Below are the code and all the weights of a small trained network. Each question names an input and a class and asks about switching units off, where a switched-off unit gives its printed mean instead of its output.

import numpy as np


def w(rows, s, z=0):
    codes = np.array(rows[::2]) - 128.0
    scale = np.full(codes.shape[1], s)
    scale[-1] = z or s
    return codes * scale


def f(y):
    return np.maximum(y, 0)


def log_softmax(a):
    a = a - a.max(-1, keepdims=True)
    return a - np.log(np.exp(a).sum(-1, keepdims=True))


def net(x, mask):
    res = np.array(x, float).reshape(1, 6) / 4 @ E
    y = f(res @ A[0][:, :-1].T + A[0][:, -1])
    res = res + np.where(mask, y, B[0][:, -1]) @ B[0][:, :-1]
    return log_softmax(res[-1] @ U[:, :-1].T + U[:, -1])


A, B = {}, {}
E = w([
[137,185,254],'x0',
[130,129,130],'x1',
[128,124,129],'x2',
[124,128,130],'x3',
[54,8,161],'x4',
[124,130,130],'x5',
],0.008)
A[0] = w([
[110,213,79,104],'N1',
[173,177,103,174],'N2',
[123,197,179,108],'N3',
[137,104,51,255],'N4',
[133,128,176,87],'N5',
[69,69,153,91],'N6',
[134,92,76,98],'N7',
[232,132,127,110],'N8',
[165,151,246,81],'N9',
[88,101,180,116],'N10',
[197,206,156,133],'N11',
[93,135,24,97],'N12',
[138,124,117,218],'N13',
[166,138,126,111],'N14',
],0.013,0.0083)
B[0] = w([
[2,69,80,173],'N1',
[34,118,163,198],'N2',
[151,183,165,178],'N3',
[167,139,218,244],'N4',
[173,118,11,144],'N5',
[83,138,15,176],'N6',
[177,214,89,159],'N7',
[59,115,91,165],'N8',
[193,229,79,189],'N9',
[100,56,115,164],'N10',
[88,11,107,211],'N11',
[234,149,109,179],'N12',
[125,127,186,196],'N13',
[103,124,107,144],'N14',
],0.0074,0.011)
U = w([
[122,122,175,254],'0',
[59,102,67,61],'1',
[186,255,84,49],'2',
],0.015,0.0067)

Each question gives the input, the list of numbers given to net, and the class t.
The units are the neurons (one row each of A and B). Each row of codes is followed by its name. A weight is (code - 128) times the scale printed after its matrix; where a second scale follows, it is the last column's (A, B and U).
mask holds one flag per neuron, in row order. A switched-off neuron (its flag False) gives its mean, the last column of its row in B, instead of its output. The means were averaged over made-up inputs and are rounded, as every weight is.
A unit's drop is (log p(t) with every unit on - log p(t) with that unit switched off) / (log p(t) with every unit on - log p(t) with every unit switched off).
The circuit of an input: a set's keep is (log p(t) with only the set's units on - log p(t) with every unit switched off) / (log p(t) with every unit on - log p(t) with every unit switched off). Starting from the 12 units with the biggest drops (on a tie, the unit counted first), units are removed one at a time, each time the one whose removal leaves the highest keep (on an exact tie, the one counted first), for as long as the keep stays at least 0.8.
units of the circuit, in order: the units of the circuit, biggest drop first
most important unit: the unit with the biggest drop
top k neurons: the k neurons with the biggest drops, biggest first
drop of u: that unit's drop, to one decimal
input [4,-7,3,-3,-7,2], class 1: most important unit : N11
input [5,8,8,-1,2,-5], class 2: units of the circuit, in order : (N9, N2)
input [8,6,-3,-6,8,0], class 1: top 3 neurons : (N10, N6, N4)
input [7,-5,4,6,7,-1], class 1: units of the circuit, in order : (N6, N4)
input [6,-8,-7,-1,5,-8], class 2: units of the circuit, in order : (N9, N11)
input [-4,4,-5,-1,1,-3], class 2: units of the circuit, in order : (N11, N1)
input [7,-7,-2,-2,4,5], class 2: units of the circuit, in order : (N9, N11)
input [-8,4,6,-5,3,3], class 2: units of the circuit, in order : (N7, N12)
input [4,-8,6,-4,-8,-6], class 1: units of the circuit, in order : (N11, N1)
input [-3,-5,8,-2,1,-6], class 2: top 2 neurons : (N11, N2)
input [-7,8,4,-8,4,7], class 0: top 4 neurons : (N9, N4, N3, N5)
input [2,3,-5,-2,7,-5], class 1: top 2 neurons : (N6, N4)
input [5,8,-2,-6,8,0], class 1: top 2 neurons : (N6, N4)
input [-5,-7,-1,3,-6,-5], class 1: units of the circuit, in order : (N1)
input [7,2,-4,-4,-2,-8], class 2: top 2 neurons : (N9, N3)
input [-2,0,-3,-5,-7,6], class 1: drop of N1 : 0.2
input [-3,0,8,7,-4,-3], class 0: drop of N9 : 0.2
input [-3,-2,-6,2,-5,1], class 1: drop of N8 : 0.1
input [8,2,5,3,-2,-8], class 2: drop of N14 : 0.0
input [-3,-4,0,3,-3,2], class 0: most important unit : N9
